Below is a small trained network, with its code and all its weights. Each question gives an input and a class and asks what happens when units are switched off, that is, made to give their printed mean instead of their output.

import numpy as np


def w(rows, s, z=0):
    codes = np.array(rows[::2]) - 128.0
    scale = np.full(codes.shape[1], s)
    scale[-1] = z or s
    return codes * scale


def f(y):
    return y / 2 * (1 + np.tanh(0.7978845608 * (y + 0.044715 * y**3)))


def log_softmax(a):
    a = a - a.max(-1, keepdims=True)
    return a - np.log(np.exp(a).sum(-1, keepdims=True))


def net(x, mask):
    res = np.array(x, float).reshape(1, 8) / 4 @ E
    y = f(res @ A[0][:, :-1].T + A[0][:, -1])
    res = res + np.where(mask, y, B[0][:, -1]) @ B[0][:, :-1]
    return log_softmax(res[-1] @ U[:, :-1].T + U[:, -1])


A, B = {}, {}
E = w([
[119,255,166,67,146],'x0',
[190,134,175,93,173],'x1',
[24,82,160,119,217],'x2',
[110,151,148,227,77],'x3',
[209,166,183,135,141],'x4',
[94,144,61,112,41],'x5',
[149,137,103,219,157],'x6',
[200,202,97,185,109],'x7',
],0.009)
A[0] = w([
[162,123,98,81,4,131],'neuron 1',
[185,48,94,183,135,170],'neuron 2',
[55,80,108,103,125,80],'neuron 3',
[57,116,163,84,189,250],'neuron 4',
[66,3,159,63,120,147],'neuron 5',
[165,47,157,101,155,254],'neuron 6',
[177,182,124,195,162,234],'neuron 7',
[184,74,102,184,177,93],'neuron 8',
[133,112,89,160,123,16],'neuron 9',
[126,184,119,17,237,150],'neuron 10',
[113,182,89,169,116,69],'neuron 11',
[144,102,70,153,166,150],'neuron 12',
[161,128,83,92,36,112],'neuron 13',
[152,34,185,142,48,201],'neuron 14',
[19,197,75,147,124,164],'neuron 15',
],0.011,0.0064)
B[0] = w([
[108,107,7,164,90,202],'neuron 1',
[173,97,56,176,201,201],'neuron 2',
[82,114,196,32,147,178],'neuron 3',
[232,49,110,79,173,244],'neuron 4',
[43,117,139,22,195,242],'neuron 5',
[176,155,67,157,183,225],'neuron 6',
[160,89,225,96,143,224],'neuron 7',
[166,109,96,189,157,178],'neuron 8',
[70,91,77,122,138,132],'neuron 9',
[194,141,145,149,206,246],'neuron 10',
[150,95,132,83,114,157],'neuron 11',
[107,83,171,177,143,162],'neuron 12',
[105,81,14,119,71,186],'neuron 13',
[18,167,64,147,194,191],'neuron 14',
[188,2,170,191,95,195],'neuron 15',
],0.0091,0.013)
U = w([
[111,126,253,187,72,72],'0',
[110,201,198,13,206,178],'1',
[183,157,103,221,183,225],'2',
[14,200,34,179,76,2],'3',
[165,254,50,120,5,81],'4',
[125,34,20,138,129,187],'5',
],0.0077,0.0066)

Each question gives the input, the list of numbers given to net, and the class t.
The units are the neurons (one row each of A and B). Each row of codes is followed by its name. A weight is (code - 128) times the scale printed after its matrix; where a second scale follows, it is the last column's (A, B and U).
mask holds one flag per neuron, in row order. A switched-off neuron (its flag False) gives its mean, the last column of its row in B, instead of its output. The means were averaged over made-up inputs and are rounded, as every weight is.
A unit's drop is (log p(t) with every unit on - log p(t) with that unit switched off) / (log p(t) with every unit on - log p(t) with every unit switched off).
The circuit of an input: a set's keep is (log p(t) with only the set's units on - log p(t) with every unit switched off) / (log p(t) with every unit on - log p(t) with every unit switched off). Starting from the 12 units with the biggest drops (on a tie, the unit counted first), units are removed one at a time, each time the one whose removal leaves the highest keep (on an exact tie, the one counted first), for as long as the keep stays at least 0.8.
units of the circuit, in order: the units of the circuit, biggest drop first
unit that matters most: the unit with the biggest drop
top k neurons: the k neurons with the biggest drops, biggest first
drop of u: that unit's drop, to one decimal
input [-6,4,-7,5,8,4,-6,-7], class 3: unit that matters most : neuron 14
input [-8,6,-2,4,6,-8,-5,-3], class 2: units of the circuit, in order : [neuron 6; neuron 13]
input [6,5,-2,6,7,-5,-3,8], class 0: units of the circuit, in order : [neuron 5; neuron 6; neuron 7]
input [4,2,2,-7,4,-2,6,-4], class 2: top 4 neurons : [neuron 5; neuron 3; neuron 10; neuron 6]
input [-4,6,5,7,6,5,0,-1], class 2: units of the circuit, in order : [neuron 5; neuron 13]
input [2,7,0,5,-6,-5,1,3], class 1: top 2 neurons : [neuron 15; neuron 1]
input [-1,4,0,3,-8,2,-4,-3], class 1: top 2 neurons : [neuron 5; neuron 3]
input [8,-6,5,-2,-3,-4,1,3], class 2: top 3 neurons : [neuron 5; neuron 15; neuron 10]
input [4,4,-5,-2,4,2,5,4], class 1: top 2 neurons : [neuron 7; neuron 15]
input [-8,7,8,-4,-6,8,3,-6], class 1: top 2 neurons : [neuron 5; neuron 3]
input [-3,2,-6,3,5,6,-6,-8], class 3: top 2 neurons : [neuron 4; neuron 14]
input [0,-4,-8,5,3,1,4,5], class 5: drop of neuron 13 : 0.2
input [-1,0,8,-3,-6,7,8,-8], class 1: drop of neuron 5 : 0.5
input [-3,-3,7,-4,-1,8,0,-3], class 1: drop of neuron 5 : 0.3
input [-7,6,7,-2,-7,-6,-2,-1], class 1: units of the circuit, in order : [neuron 5]
input [-5,-2,-1,5,-8,-6,1,7], class 2: drop of neuron 5 : 0.3
